Here is a tiny trained network, its code and every weight. The questions are about switching its units off for an input and a class, where a switched-off unit gives its printed mean instead of its output.

import numpy as np


def w(rows, s, z=0):
    codes = np.array(rows[::2]) - 128.0
    scale = np.full(codes.shape[1], s)
    scale[-1] = z or s
    return codes * scale


def f(y):
    return np.maximum(y, 0)


def log_softmax(a):
    a = a - a.max(-1, keepdims=True)
    return a - np.log(np.exp(a).sum(-1, keepdims=True))


def net(x, mask):
    res = np.array(x, float).reshape(1, 4) / 4 @ E
    y = f(res @ A[0][:, :-1].T + A[0][:, -1])
    res = res + np.where(mask, y, B[0][:, -1]) @ B[0][:, :-1]
    return log_softmax(res[-1] @ U[:, :-1].T + U[:, -1])


A, B = {}, {}
E = w([
[116,147,115,208,175,129,31,203,173,65,74,151],'x0',
[96,44,230,60,41,140,144,163,158,89,59,82],'x1',
[174,172,182,192,129,160,119,67,113,80,125,10],'x2',
[196,129,119,179,2,58,65,91,57,97,102,179],'x3',
],0.0094)
A[0] = w([
[155,203,42,144,200,147,133,100,101,177,254,145,3],'N0',
[60,121,133,73,250,247,187,181,250,169,188,78,36],'N1',
[73,25,196,63,90,158,162,170,177,118,66,68,93],'N2',
[58,75,73,80,128,105,138,193,157,128,150,202,64],'N3',
[109,33,230,58,34,161,117,147,133,83,40,96,38],'N4',
[144,146,193,159,140,165,132,80,139,45,133,46,76],'N5',
[136,113,91,83,82,63,93,183,111,168,67,222,92],'N6',
[139,103,153,9,69,143,221,6,65,189,206,91,67],'N7',
[74,72,77,61,140,81,126,222,172,194,150,217,76],'N8',
[113,141,131,186,172,141,29,231,193,9,53,157,66],'N9',
[168,179,150,141,142,172,110,98,154,118,125,31,32],'N10',
],0.0064,0.0038)
B[0] = w([
[92,144,62,166,201,158,68,129,147,118,126,150,197],'N0',
[228,2,108,157,14,25,105,81,116,87,176,151,248],'N1',
[99,157,78,123,195,158,88,65,179,111,136,196,225],'N2',
[111,183,183,182,144,161,196,97,60,121,87,63,187],'N3',
[116,151,54,141,185,171,53,49,112,138,190,200,226],'N4',
[139,144,181,188,116,168,194,86,82,116,95,67,189],'N5',
[126,81,132,197,115,120,161,90,107,100,107,70,194],'N6',
[71,83,100,59,132,95,122,224,183,192,112,40,239],'N7',
[120,129,191,187,130,198,174,94,84,112,45,84,208],'N8',
[74,53,131,18,131,78,98,199,199,210,97,59,217],'N9',
[110,153,153,215,160,135,195,128,89,125,95,61,171],'N10',
],0.0078,0.012)
U = w([
[102,141,58,135,242,175,93,79,140,133,161,177,92],'0',
[114,131,211,170,146,180,216,96,93,120,82,68,86],'1',
[83,110,122,52,144,97,128,220,168,197,117,75,71],'2',
[180,103,116,145,2,47,103,88,111,95,156,153,197],'3',
[116,145,149,105,131,146,138,140,147,128,160,149,254],'4',
[146,177,170,84,116,146,158,161,112,97,171,187,67],'5',
],0.0094,0.0056)

Each question gives the input, the list of numbers given to net, and the class t.
The units are the neurons (one row each of A and B). Each row of codes is followed by its name. A weight is (code - 128) times the scale printed after its matrix; where a second scale follows, it is the last column's (A, B and U).
mask holds one flag per neuron, in row order. A switched-off neuron (its flag False) gives its mean, the last column of its row in B, instead of its output. The means were averaged over made-up inputs and are rounded, as every weight is.
A unit's drop is (log p(t) with every unit on - log p(t) with that unit switched off) / (log p(t) with every unit on - log p(t) with every unit switched off).
The circuit of an input: a set's keep is (log p(t) with only the set's units on - log p(t) with every unit switched off) / (log p(t) with every unit on - log p(t) with every unit switched off). Starting from all 11 units, units are removed one at a time, each time the one whose removal leaves the highest keep (on an exact tie, the one counted first), for as long as the keep stays at least 0.8.
circuit, biggest first: the units of the circuit, biggest drop first
most important unit: the unit with the biggest drop
top k neurons: the k neurons with the biggest drops, biggest first
drop of u: that unit's drop, to one decimal
input [-6,-8,4,6], class 0: top 3 neurons -> N0; N1; N9
input [8,-6,1,-5], class 2: top 2 neurons -> N9; N4
input [8,-5,0,7], class 2: circuit, biggest first -> N9
input [4,1,1,1], class 2: top 2 neurons -> N1; N9
input [7,-6,8,3], class 1: top 3 neurons -> N5; N7; N10
input [5,7,5,-6], class 0: top 2 neurons -> N2; N4
input [-7,7,2,7], class 0: circuit, biggest first -> N4; N1
input [-3,-2,-4,3], class 1: top 3 neurons -> N1; N9; N4
input [4,4,4,-5], class 3: top 2 neurons -> N1; N7
input [2,2,1,-1], class 4: top 2 neurons -> N7; N1
input [5,-3,-6,-3], class 1: circuit, biggest first -> N8; N3
input [5,-2,6,-7], class 3: top 2 neurons -> N1; N8
input [5,5,5,0], class 0: top 3 neurons -> N4; N7; N2
input [7,-6,-2,6], class 2: top neuron -> N9
input [5,5,-3,2], class 0: top 2 neurons -> N4; N7
input [-4,-2,7,7], class 1: top 2 neurons -> N1; N5
input [-4,2,-4,2], class 1: circuit, biggest first -> N9; N1
input [-1,1,-5,-2], class 1: drop of N8 -> 0.1
input [8,8,-7,3], class 0: drop of N7 -> 0.5
input [-5,-1,-2,-1], class 2: drop of N7 -> 0.4
input [-1,5,2,-4], class 0: most important unit -> N2
